Table B holds the same points as the rows below and some others, measured another way and shuffled. Each row below is followed by which row of B it is.
B:
0: [   4   30   42  -59 -106    6   75  212  323   58   89 -133   58  121
 -133   19  190 -126   76   89  -62  102 -147  223  -22    2 -138  124
  101  -28 -165   65   90   -1  -60]
1: [ 164   34 -171  -61 -121   -9  172  -50   32   63 -167  177 -110    4
   63  203 -103   22   -6   78   94  128 -107   83   17 -124 -104  102
  -22   99 -258   14  135  -62 -109]
2: [  81  242  -79   73 -101  -47 -122   -7  -34  -97  198   93   -9 -218
  349  -56  -89   71   79   23  -43  220   55   66 -114 -205 -199  312
  132  -52 -252  250   87  -73  -71]
3: [   8   75  -83 -108   12  -42  -43   48   50  -39  -46   39   21   58
  -11  -22  -29  -52  -66   29  112   33   -8   94   93  -89  -18   13
   50  123   50  -75  -11  -60  -40]
4: [ 146  120 -314  -57  -84 -148   98 -263 -234  -43 -148  327  -31  112
   -8   29 -196   24  -42   73  266  252  -43  -49  286 -216 -134   53
  131  318  -58  -94   11 -133 -109]
5: [ 254 -181  255 -329 -420 -379  475 -335 -631  -35 -391   15   96 -101
 -175  503  -47  299 -203  -70   42  172  186   67  -69  -65 -195 -185
 -219  133  192 -298  -99  329 -198]
6: [-111  -18  293 -154  100  187 -183   98   33 -117  230 -255   21  -37
  188  133   81  144    3  -51 -182 -324  -83  -20 -135  132   79  155
 -232 -131  150   50  158 -116  150]
7: [  86   55 -133  -43  -66  -57   58 -123  -10    5 -112  112  -16   53
  -54   46  -80  -42  -50   32  174  161  -85   33  160  -35  -46    5
  -37  184  -40  -33   44  -42  -53]
8: [ -68   67   92   -1   58   91 -266  -33   15 -125   79 -137  -35  -91
  132  -66  -62  -35  -27  -48   94    4   35   65   67   96  103    7
 -153  125  141  115   50  -16  135]
9: [  38  115 -100  -15 -180 -182   67  -86  -84  -95  179   35  134  285
 -212  -99  106  -75  170  145   97  353 -100  111  297 -174 -320  133
  404  311  -51   46    9  -77  -59]
10: [ -72 -111  376 -191   21  362 -166  -41 -201 -168  247 -255 -163   -5
  391  366  -27  332  104  -25 -243 -405 -138  -50 -171  149   66  355
 -323  -99   30  174  356 -219  276]
11: [  25  181  -86   94   34  -35   46 -292   97   88  124  160  172   15
  -98 -133  -38 -122 -147 -123  115  200 -273 -324  153  203    5  232
 -285 -145  -22  -62   79 -108  -86]
12: [ -49   94   40   27  112  -14 -173   55  202  -59  102 -120   87 -113
  -17  -93   65  -80  -37  -33   47  -14  -40   14   34   79   55 -113
 -109   62  140   50   -1    9   29]
13: [ -71  182   13  127  139   11 -233  -98  153  -73  260  -59  133  -92
   20 -200   28  -84  -12  -69   55   70 -133 -167  113  140   34   56
 -143   16  110  108   54  -84   52]
14: [  56   62    9 -148  -91  -62  122   66   50   23  -19   40   70   27
    5   94   36   12  -80    5  -33   35  -58   63  -72  -66 -101  166
  -18 -102  -75  -91   41  -32 -130]
15: [ -16 -143  395 -163 -107  252  -39  -90 -170  -88   61 -259 -132  -56
  235  359  -31  220   16  -74 -142 -204  -81   43 -163  227   82  224
 -415  -88   28  128  265  -12  197]
16: [ -40   70   29  -23   90  -60 -177  129  172  -87   41 -143   69 -102
  -36  -69   75  -66  -26    8   62  -30   34  119   39   -8   28 -207
  -11  154  164   24  -43   45   21]
17: [  73  -78  198 -189    2 -277   62  116  -90 -132  -66 -218  155 -227
 -113  251  183  189  -31   34  -89 -185  137  122 -125 -121 -100 -485
  -19  193  312 -121 -107  204  -79]
18: [ 123  225 -106   68 -110  -21 -135   66  -54 -138  235   76  -87 -258
  459   45  -81  169  201  105 -112  159   69  138 -170 -333 -271  284
  256   38 -343  357  157 -106  -53]
19: [ -24  116  -68   46  166  -30 -176  114  229  -92  177  -73   72  -94
   14  -68   98  -23   84   69   11  -74  -98   -2   57  -61  -37 -148
   63  161   62  101   53  -88   15]
20: [  -8  131 -131  -28   56  -42 -112  -12   57  -61   12   63   41   34
    3 -115  -50  -84  -58   16  152   89  -19   30  154  -64   -4   16
   43  149   71  -29  -18  -83  -30]
21: [  57   71  -66  -94  -93  -61   92 -136  -59   14  -76  109   41   84
  -48   32  -71  -35 -107  -18  121  155  -69  -12  110   -9  -49  135
  -73   43  -10 -104   23  -44  -78]
22: [ 115   -9  -54  -82 -207   -7  155 -151  -73   40 -191   85  -85   88
  -46  158 -105  -22  -43   29  161  224  -73  119  119    7  -61  109
  -89  151 -131  -11   95   10  -42]
23: [ 147 -164  132   17 -142 -170  159 -148  110   97 -430 -178  -23 -251
 -332  229   19 -105 -153  -65  255  190   27  178   69  264  118 -615
 -460  304  175  -32  -51  427  -31]
24: [  10  147 -195   68  128   -9 -144  -45  143  -64  107   87   11    2
   17  -93  -27  -59   64   71  132   52 -137  -56  193  -71  -39  -38
   73  237  -12   84   82 -163   11]
25: [  36   96   24   39    9  -59  -19 -164   38   -7   90    0  112  -89
  -40  -13    2  -22  -52  -63   60  109 -131 -137   62  117  -16   16
 -207   11   53   20   57   -2  -29]
26: [ 150  -90  257 -284 -303 -296  392 -219 -342   41 -275  -15  203  -58
 -216  294   13  127 -294 -147   11  134   81   -8 -103   83  -87  -35
 -320 -123  195 -339 -122  274 -211]
27: [ 111   26  107 -199 -269 -260  248 -323 -397  -10 -193  106  179   25
 -147   96  -99   51 -270 -141  134  275   86  -59   69   35  -85  102
 -193  -27  173 -277 -126  155 -172]
28: [ -14   11  189    1    9  -41 -106  143  302   34 -111 -249   60 -313
  -43   -2   66 -131 -176 -120   48   18   77  177 -155  212  150 -257
 -358  -62  137   36  -63  268  -15]
29: [-106  135  179  129   19 -111 -280  -52   78 -159  296 -275  210  -91
 -123 -267  149 -133   52  -56   63  209   21   28  146  156  -33 -111
  -12  156  265  169  -70  120   96]
30: [ 157  103 -266  -75 -194  -43  175 -312 -262    3 -122  340  -67  225
   19   77 -220   11  -28   67  233  317 -120  -42  269 -154 -161  314
   94  206 -198  -63  107 -181  -90]
31: [ 114 -108   63  -77 -140 -104  147   24  115   55 -297 -125  -37 -107
 -190  221   38  -50  -58   27  135  109   16  245   10   66   10 -354
 -186  229   36  -26   -2  240  -49]
32: [  54  111 -210  -29   22  -22  -31  -49   23  -48    3  146  -25   95
   21  -12  -68  -20   31   89  140   92  -95   20  183 -149  -88   57
  132  230  -66    6   67 -157  -36]
33: [ -22   -4   -6 -122  124  -13  -57  450  416  -38   57 -198   34    2
  -71   95  247  -27  123  178 -108 -241  -63  285  -82 -168  -89 -256
  217  159    9   27   46  -39  -26]
34: [ -56  204   18  130   23  -26 -191 -313   -3  -21  112   32  146  -90
  -27 -284 -124 -178 -197 -204  219  293  -62 -208  181  262  117  162
 -326  -60  158   17  -33   18   17]
35: [   4  194  -96   32   34  -88  -51 -230  -44  -32  127  139  161   40
  -37 -170  -60  -70 -109  -82  135  186 -119 -216  187   51  -32  182
  -87   -3   74  -70    2 -113  -60]
36: [-112  145  204   69   57 -111 -207  -19  172  -67  204 -230  265 -152
 -135 -258  136 -161 -126 -146   38  125   11  -49   29  234   66  -77
 -216  -83  294   17 -107  145    9]
37: [  40  101 -173   79  111   -4  -37  -37  217    5   86   70   23   -6
  -42  -15   23  -56   63   67   94   38 -220  -82  146  -11  -39  -56
  -19  168  -66   72  121 -130  -16]
38: [ 112  105 -220    0  -43  -37   24 -120   -9   -4  -75  189  -61    2
   59   43 -121  -11   -7   61  166  162  -80    4  137 -115  -74   65
   30  185 -140   29   86 -101  -61]
39: [  97   29  -90  -42  -22 -132    8  -93 -120 -107  -48   51  -11  -61
    8  132  -38  101   56   81  105   54    2   36  112 -152 -117 -182
   77  325   48   21   32  -12  -25]
40: [  -7   99  195 -116   35 -307   -3 -145 -186 -112   79  -76  346 -199
 -119  -48   89   80 -237 -168   -8  -13   98 -197  -30   57  -23 -171
 -212  -80  428 -238 -190  147 -118]
41: [ -49   20  225  -87   47 -151  -27   72  179   15  -63 -211  224 -209
 -178  -34  130  -94 -261 -158   18  -48   62   22 -103  210  130 -252
 -349 -132  324 -171 -144  236  -76]
42: [   8  -13  103   20   52  -26 -153  145  226  -54  -72 -236  -28 -270
   -1   63   64  -42   -6    9   53  -37   69  212  -65   66   74 -368
 -167  189  119  125    0  185   48]
43: [ 117   51 -128 -113  -94  -55  205  -83  -11   61  -79  183   25  105
  -37  138  -38   20  -65   35   61   90 -156  -38   63  -76 -117  178
  -26    1 -153 -113   91 -113 -133]
44: [  12  -25  143 -123   -6   51    8   25   39  -36   49 -115   17  -26
   46  183   51   97   -4   -5  -73 -139 -102   11  -66   61   -8   48
 -168  -19   34    1  128  -44   26]
45: [ 134  131  174   25 -230  -39   69   59   39    1  176  -76   25 -366
  335  169   33  156   47  -40 -245  155   29  106 -407  -57 -219  327
 -118 -327 -339  271  159  106 -119]
46: [ -20  146 -188   83   93   97 -246   16  154  -94  114   38  -99   22
  126 -117  -73  -79  113   92  147   79  -90   77  190  -80  -14   55
  120  270  -74  187  113 -179   91]
47: [   7  -18   73   10  120  -24 -179  157  208 -101  -24 -225  -34 -250
   18   94   81   17   56   48   25 -131   37  166  -37    8   58 -423
  -95  265  150  134   27  113   74]
48: [ 48  26  -7 -69 -82  -1  13 -71 -18 -14 -68  10 -31  28   7  74 -57  -8
 -36  10 100 101 -46  74  78   7 -21  43 -81 122 -14   5  70 -11  -8]
49: [  12    7   23  -79    3  -51  -30  100  150  -15  -92 -101   26  -52
  -78   41   47  -70  -58   13   81    5    7  158   27    9   20 -173
  -71  131   92  -32  -20   76  -17]
50: [  18  118   82   26  -89  -71   16 -296  -86   11   47   33  148  -40
  -61  -85  -64  -72 -177 -157  128  255  -82 -168  101  210   21  184
 -308  -95   95  -48    3   46  -43]
51: [  22  114 -162  -41  101  -79  -43   48   86  -80  114   75   72   67
  -25  -23   54   13   69  109   44  -24 -117  -20  140 -182 -124  -33
  196  201   17  -17   44 -166  -48]
52: [ 113  -31  -68  -57  -24  -31   48   24   29  -54  -48  -12  -84  -24
    9  228   29   94  129  143   31  -29  -84  124   59 -142 -125 -173
   80  305  -71   91  129  -41    0]
53: [  74  -87 -165 -243  -59    0  142  474  328   21 -186  -55 -131  218
 -105  239  160  -35  146  297  -11 -131  -49  495    0 -334 -171 -161
  399  299 -198  -40   78  -71  -81]
54: [  -4  163 -239   24  134  -23 -170   85  159  -97  134   76    7   66
   33 -121   15  -56  115  138  105   19  -87   48  189 -195  -91  -35
  257  281  -17   84   50 -199    1]
55: [  91  -32  -70  -28   49  -72  -57   93   62 -113  -61  -80  -92 -135
   14  195   48   99  153  161   57  -79    0  176   59 -171  -79 -398
  109  427   32  121   73   18   32]
56: [ -88  193   51  -32  133  -40 -225  189  226  -77  194 -104  166 -144
   99 -202   83  -74  -99  -66  -46  -54   40   25  -97  -18   25   65
  -27 -143  126   -2  -66  -25  -42]
57: [  90   32    1  -17    5  -68   72 -157  -42  -27   70   34   68  -57
  -22  145   20  109   24   11    8    1 -164 -154   51    9  -88  -25
 -127   84    5   13  119  -63  -34]
58: [ 219 -163   90 -180 -406  140  387 -390 -411   50 -160  120 -225  217
   86  533 -177  243   72   46   17  175 -234   14   62   56 -177  437
 -215   77 -333   57  355  -94   20]
59: [   0   94   -9  -66  147 -195  -53   45  106  -56   -2  -36  200 -147
 -113  -41   87  -11 -143  -38   48  -87   18  -63   18  -29   18 -279
  -87   64  263 -159 -115   47  -92]
60: [  43  153 -106  -33  -46  -51  -80   45    1  -76   39   67  -11  -53
  148  -34  -59   -4    6   43   56  130   46  129   11 -176 -110  135
  135   81  -94   70   33  -64  -52]
61: [  24   68  203  -78 -114  -67   54   46  102   36   37 -115  141 -177
   29   38   66  -14 -153 -124  -83   74   16   48 -212  116  -30  146
 -251 -280    4  -26   -7  135 -105]
62: [ -46  177 -278   90  206  102 -376  107  164 -182  194   44 -124   34
  191 -163  -60  -49  211  175  149  -17  -60  102  243 -226  -38  -43
  315  430  -43  243  116 -277  133]
63: [  61   42 -169 -163   20  -68   95  146   90  -26  -31  100   22  157
  -51  121   66   36   50  155   15  -74 -106  100   79 -244 -147  -14
  233  175  -62 -108   58 -165 -102]
64: [ -37 -150  259 -253  -57  387 -120   18 -244 -177  124 -187 -295  138
  396  431  -80  324  179   90 -160 -357 -106  133  -84   -5    9  352
 -116   92  -75  180  372 -266  278]
65: [ 195  -60  172 -257 -341 -364  359 -384 -579  -43 -285   77  166  -56
 -166  284  -84  199 -246 -118  103  247  159  -39   21  -31 -155  -61
 -203   68  220 -303 -135  250 -191]
66: [  87   23   11  -73 -224  -52  182 -236  -66   99 -204   84   32   62
 -133   49 -110 -113 -204  -97  191  311  -65   20  107  158    7  166
 -273  -29  -35 -114   12   96  -92]
67: [  52  -43    2 -178  -32  -82   27  161   33  -70 -149  -83  -30   -4
  -36  169   56   53    6  104   42  -79   66  254    7 -160  -65 -226
   99  247   72  -63   -8   40  -34]
68: [ 208   -6 -152 -189 -161 -250  345 -284 -289   53 -311  275   63   46
 -156  236 -126   92 -193   -9  178  155  -41  -91  124 -116 -117  -55
 -106  141   26 -299  -38   25 -219]
69: [ -29   51   48  -30  131  -22  -59  129  303   11   70 -115  127  -92
  -92   -7  139  -67  -63  -23  -16 -114 -124  -15  -31   92   46 -136
 -160  -32  108  -34   25    5  -31]
70: [  26   -8   30 -110  -42  -41   63   86  148   27 -109  -68   34   12
 -111   82   59  -64  -85    7   60    8  -45  137    8   31    3  -77
  -96   48   41  -82    6   54  -59]
71: [  83  -32  -94    1  -47    0  -99   72   57 -103 -137  -88 -190  -76
   46  150  -36   17  167  165  151   74   49  317  122 -146  -60 -306
  126  493  -46  201   88   47   77]

[ 318  137 -252  190 -152 -422  136 -306  -46  132  173 -371   57  267
   16  209  181  -19  -77 -216   85  -64 -308  -21  -71  313  271   54
  173  -78  -63  319    1  241] : 64
[ -83  176 -227 -219  -66   22  -13  179 -350  108  318   17   16 -371
  190  -73   72 -153   70 -212 -161  217 -103 -129   14  163   40 -246
  268   14  289 -162  150   55] : 25
[  78   65  111  109  -94   33    6  -42  -19  258    2   55  117  174
   41   52   62  -77   39  -10  201  193   -2 -101  172  -53 -102   22
 -179 -165    5   28 -101   38] : 24
[-122  128 -133   40 -132  -72 -145  127 -237  167  213   40  -35 -212
   61 -168  -28 -154   76  -72   44  351 -141 -118  149   18  -71 -177
  -26 -171  257   -2 -127  -36] : 35
[ -41  106 -150  -68  -83  -85  -26   50 -220  140  112  105   -2 -107
   96  -83   33 -120   27  -74 -111   38  -90  -62   28  -11  -41 -102
   -6  -27  200  -36  124   14] : 21
[ -81  261 -210 -222 -118 -106   70  152 -334  179  300    0  116 -251
  220  -43  109 -110   21 -214 -111  206  -65  -94  114  162   73 -296
  280   -8  382 -126  257   63] : 12
[   0   51  107  284  -21 -169  -38 -141  158  193 -177  139   82  364
 -128  -52   14  -47   31  153  140   65  -56   -3  178 -291 -224  147
 -421 -243   53  235 -146  -57] : 51
[ 172  -55   94   81   64  134   46  -88   21  171  -58  106   97  181
   63  155   64    3   29   40    1 -113  -35  -36   50 -101  -90  194
 -101  -57 -134    4  -23   26] : 49
[ 168   77 -426 -173  122  -80   70  -38  -60 -119  224  -76 -147 -211
  117  152  153  -13    4 -251 -411 -122 -243  -35 -328  245  189   91
  239  119   -4  -58  206  117] : 58
[ -10  139   78 -132  -58   93   49   10 -128  217   60   97  111  -29
   28   -4  164 -219  129 -121   17  191   95 -140   37  -46 -117  -91
  -57   -6   79  -97  103  147] : 37
[-135  348  -40 -227   93 -409  329 -167  139   93 -239  269  283  352
  -91  -10  316 -100   15   17 -371 -324  148  104  -34 -363 -205  -12
 -158   92  378  113  694   96] : 53
[  86    9  290  359   -3   35   23 -155  206  228 -172   43  206  437
 -136   76   74  -51   70  130  309  161  -19  -57  241 -236 -241  185
 -329 -289  -94  219 -287   -2] : 54
[  -6 -102 -335  240  121  266  343   49  220 -465 -384  278   50  262
  -76   28  124  -28 -146  -18 -227 -597 -243  -98 -595 -153 -291  153
  -57  -27 -118  -45  371 -259] : 45
[  71  147 -165  128 -136 -263   23 -149 -155  120  159 -198   38   58
  -63  -11  135 -179   54 -159   46   86 -211  -75  -32  122   49  -70
   98  -80   84  223  -40  180] : 6
[ 325   33 -252  279 -176 -323   43 -291  -44   96  140 -337  -61  231
  -35  151  121  -75  -61 -198  142  -30 -349  -65 -152  286  218  100
   51 -106 -180  317 -149  216] : 10
[ 282  -50   77   10  -15  171  133  -56  -97  256   33   40  192  197
  265  274   75   90  -65  -38   67 -182  -26  -36  116   73   62  124
  101  -12 -140  -91   93   52] : 47
[ 171 -112   28  202  -10  381 -185  114 -101  130  246  -75  -77 -186
  128   99  -55  -25   83  -94  232  420 -196 -201  108  185    7   83
   17 -230 -192  -95 -512  -29] : 34
[ 359  -54 -245  130    4  -19   56 -177  -41   -3  181 -250  -77   49
   83  265  124   11  -32 -213  -51 -116 -306  -69 -237  312  226  181
  203   -9 -260  103  -90  162] : 15
[ 211  -75  -51   25  114  171   41  -54   72   54  -19  103  -16   93
   96  183   69   35    5  -33 -105 -119  -88  -51 -101  -18  -21  233
  -90  -21 -180  -68    3    9] : 22
[-241  341 -312  205  446 -376  -72  149  448 -275  246  -87   28 -137
  -91  -16   53  289   57   52 -377  561 -381  136  284 -101  -56  138
   67 -423  583  284 -289 -287] : 9
[ 119  -87  115  -21  -46  265  165 -102  -79  142 -221  245  119  224
    7   74  142 -207   50  -15    0 -341   94 -118 -202 -172 -218  101
 -156   94 -204 -108  259  100] : 1
[ 122  -93  -28  -67  137  346  -48   55 -118   42  141   69  -48 -213
   88  108   67  -93  132  -96 -146   36  -80 -123 -113   50  -51  121
  101   25 -142 -160  -78   55] : 66
[ 337 -153  131   60   84  371  151  -57    4  163  -33   68  172  211
  224  351   85  108  -39  -19   54 -235  -37  -68   18   49    5  244
   87  -13 -306 -129   14   33] : 42
[ -59  -98 -123  271  -93 -122 -275   72 -322  192  146   95  -73 -112
  106 -194 -258   -4   -8  160   27    2 -315   18  260 -107  -82  -12
  -38 -211  198  138 -266 -191] : 40
[-139   70 -358 -116  -35 -110 -169  232 -546   98  409   38  -50 -510
  273 -182 -137  -40   11  -62 -298    2 -307   -2  142  121   75 -236
  412   -2  437  -78   89 -107] : 27
[ -34  -12  157  334  -59  123   39  -66  -28   99 -132   44  183  233
 -162  -67   69 -221  102   55  231   34  -85 -123   52 -196 -303   17
 -119 -196  -25  170 -163   -1] : 56
[ 222  -41 -124 -280  140  173  119   37  -86  113   66  210   26  -55
  336  250   78  131  -61  -70 -337 -311  -11    7  -77   50   89  165
  108  141  -51 -270  350    2] : 31
[ 119   23 -131 -313  -22  305  181  135 -340  114  153  130  119 -205
  330  145  128  -72  -12 -213 -200 -210   17 -122 -133  171   52 -114
  337  184   16 -347  413   81] : 28
[ 115   17  -44   84  -10  -42   27 -136  -43   97    3    4   23  108
  -40   50  110 -132   69  -52  -40  -74 -111  -58  -88  -35  -58   98
  -59  -25  -56  103    4  109] : 44
[ -64   21  -45  118    9  -41   59  -85   24    8 -203  207   35  180
 -150 -101   85 -193   59   48 -104 -198  -59  -42 -159 -269 -265   72
 -237  -36   48  102  139  -21] : 14
[  74  -45  124  113 -162   72  -68    2 -281  360   39  110  120   88
  156  -22  -73  -73   13   61  191   -5  -52  -66  254  -76 -102  -29
  -59 -117   30   -6  -78  -13] : 4
[  73   23  -49  -35   41  -37   36  -73   28  112  -77  186    4  129
   34   53   78  -45   14    8 -150 -135  -22  -14  -59 -143  -85  131
 -198   -5    6   -8  153   15] : 70
